Below is a small trained network, with its code and all its weights. Each question gives an input and a target symbol and asks what happens when units are switched off, that is, made to give their printed mean instead of their output.

import numpy as np


def w(rows, s, z=0):
    codes = np.array(rows[::2]) - 128.0
    scale = np.full(codes.shape[1], s)
    scale[-1] = z or s
    return codes * scale


def f(y):
    return np.maximum(y, 0)


def softmax(a):
    e = np.exp(a - a.max(-1, keepdims=True))
    return e / e.sum(-1, keepdims=True)


def log_softmax(a):
    a = a - a.max(-1, keepdims=True)
    return a - np.log(np.exp(a).sum(-1, keepdims=True))


def net(x, mask):
    ids = ['αβδεζηθλμξπστφψω'.index(c) for c in x.split()]
    T = len(ids)
    res = E[ids] + P[:T]
    r = res
    for j in range(3):
        rows = slice(2 * j, 2 * j + 2)
        q, k, v = (r @ M[0][rows].T for M in (Q, K, V))
        z = softmax(np.where(np.tri(T) > 0, q @ k.T / 2**0.5, -1e9)) @ v
        o = O[0][rows]
        res = res + np.where(mask[j], z, o[:, -1]) @ o[:, :-1]
    y = f(res @ A[0][:, :-1].T + A[0][:, -1])
    res = res + np.where(mask[3:7], y, B[0][:, -1]) @ B[0][:, :-1]
    return log_softmax(res[-1] @ U[:, :-1].T + U[:, -1])


Q, K, V, O, A, B = {}, {}, {}, {}, {}, {}
E = w([
[144,60,106,77],'α',
[152,121,131,136],'β',
[180,213,130,154],'δ',
[145,89,104,89],'ε',
[107,119,252,133],'ζ',
[147,122,125,140],'η',
[218,166,173,136],'θ',
[152,53,105,43],'λ',
[150,120,128,131],'μ',
[136,145,99,178],'ξ',
[118,155,54,124],'π',
[146,128,110,137],'σ',
[157,145,168,188],'τ',
[140,143,160,197],'φ',
[146,32,80,166],'ψ',
[44,104,11,97],'ω',
],0.018)
P = w([
[135,185,165,164],'0',
[90,152,205,172],'1',
[118,158,105,254],'2',
[182,106,105,66],'3',
[57,135,207,153],'4',
[107,128,82,245],'5',
[193,79,88,36],'6',
[52,122,193,152],'7',
[95,111,66,247],'8',
[211,79,71,29],'9',
[32,123,204,146],'10',
[59,100,57,252],'11',
[247,106,64,49],'12',
[71,165,207,162],'13',
],0.0097)
Q[0] = w([
[204,188,59,54],'H0',
[195,78,33,188],'H0',
[178,130,109,118],'H1',
[91,110,125,195],'H1',
[92,216,125,2],'H2',
[222,181,72,113],'H2',
],0.008)
K[0] = w([
[217,191,56,126],'H0',
[126,72,43,89],'H0',
[72,149,104,152],'H1',
[97,80,97,100],'H1',
[109,165,163,163],'H2',
[115,73,41,251],'H2',
],0.012)
V[0] = w([
[9,72,115,120],'H0',
[155,254,135,30],'H0',
[58,168,54,129],'H1',
[250,96,47,69],'H1',
[157,224,54,113],'H2',
[74,199,171,34],'H2',
],0.0075)
O[0] = w([
[254,229,22,170,139],'H0',
[69,131,120,45,20],'H0',
[115,162,108,141,111],'H1',
[141,89,116,116,143],'H1',
[72,152,114,71,98],'H2',
[174,232,169,111,3],'H2',
],0.011,0.0049)
A[0] = w([
[66,181,242,234,153],'N0',
[180,179,122,254,253],'N1',
[142,70,210,67,46],'N2',
[254,80,251,54,142],'N3',
],0.0061,0.0037)
B[0] = w([
[159,219,38,169,178],'N0',
[87,86,136,45,245],'N1',
[254,201,204,243,148],'N2',
[192,165,162,55,162],'N3',
],0.0098,0.012)
U = w([
[150,139,151,130,86],'α',
[166,153,141,184,61],'β',
[40,89,241,54,254],'δ',
[185,148,165,169,69],'ε',
[252,169,120,132,1],'ζ',
[127,139,163,151,160],'η',
[166,100,217,114,135],'θ',
[196,104,135,27,92],'λ',
[117,133,164,146,148],'μ',
[115,139,156,159,187],'ξ',
[44,112,116,2,215],'π',
[55,128,157,109,206],'σ',
[163,160,123,233,97],'τ',
[131,164,119,214,175],'φ',
[222,73,105,231,94],'ψ',
[206,177,13,86,54],'ω',
],0.0071,0.0043)

Each question gives the input, a string of symbols that net reads in full, and the target symbol t.
The units are the heads (2 rows each of Q, K, V and O) and the neurons (one row each of A and B). Each row of codes is followed by its name. A weight is (code - 128) times the scale printed after its matrix; where a second scale follows, it is the last column's (O, A, B and U).
mask holds one flag per unit, heads first, then neurons. A switched-off unit (its flag False) gives its mean, the last column of its rows in O or B, instead of its output. The means were averaged over made-up inputs and are rounded, as every weight is.
A unit's drop is (log p(t) with every unit on - log p(t) with that unit switched off) / (log p(t) with every unit on - log p(t) with every unit switched off).
The circuit of an input: a set's keep is (log p(t) with only the set's units on - log p(t) with every unit switched off) / (log p(t) with every unit on - log p(t) with every unit switched off). Starting from all 7 units, units are removed one at a time, each time the one whose removal leaves the highest keep (on an exact tie, the one counted first), for as long as the keep stays at least 0.8.
units of the circuit, in order: the units of the circuit, biggest drop first
top k neurons: the k neurons with the biggest drops, biggest first
heads that matter: for each layer, one digit per head in row order, 1 if its drop is at least 0.15 and else 0, layers parted by /
drop when u is switched off: that unit's drop, to one decimal
input σ ω δ, target ω: top 3 neurons	[N0 N1 N2]
input π σ π λ π β ξ τ η μ ζ, target ζ: units of the circuit, in order	[H2 N0 N3]
input ψ ψ σ λ μ φ ω π θ η ω ψ, target ω: heads that matter	100
input τ θ λ δ λ φ σ ω φ, target ω: heads that matter	100
input ξ ψ β ψ π ω ψ ψ, target ψ: heads that matter	101
input η μ η ζ σ π ψ η ζ η ψ ψ η, target ψ: units of the circuit, in order	[H2]
input α π ψ ζ ω ψ ε, target ψ: units of the circuit, in order	[H2 N1]
input ψ ω ψ σ, target ψ: heads that matter	001
input β θ η η λ ψ β φ α β, target ψ: top 2 neurons	[N1 N2]
input μ φ ψ η, target ψ: units of the circuit, in order	[H2 N1]
input φ θ ψ θ, target θ: top 2 neurons	[N2 N3]
input ζ δ ω ζ ω φ, target ω: top 2 neurons	[N1 N0]
input φ τ θ θ ψ π φ ω η, target ω: units of the circuit, in order	[H0 N1]
input ω φ σ, target ω: units of the circuit, in order	[H0]
input π ω τ, target ω: top 2 neurons	[N1 N0]
input λ ψ η ζ, target ζ: top 3 neurons	[N3 N2 N0]
input ψ σ μ φ η α δ η ψ ω μ ψ, target ω: units of the circuit, in order	[H0 H2]
input τ σ σ α φ ψ ξ, target ψ: top 2 neurons	[N1 N3]
input ψ τ ζ φ η α ω ζ λ, target ω: heads that matter	100
input δ φ λ μ η α ω α ε, target ω: top neuron	[N2]
input ψ θ φ φ ψ ψ ε, target ψ: top 2 neurons	[N1 N2]
input β δ δ ω, target ω: drop when H0 is switched off	1.3
input φ ζ ψ η ψ λ, target ψ: drop when N0 is switched off	-0.1
input η ε α ε τ π π, target π: drop when N0 is switched off	0.2
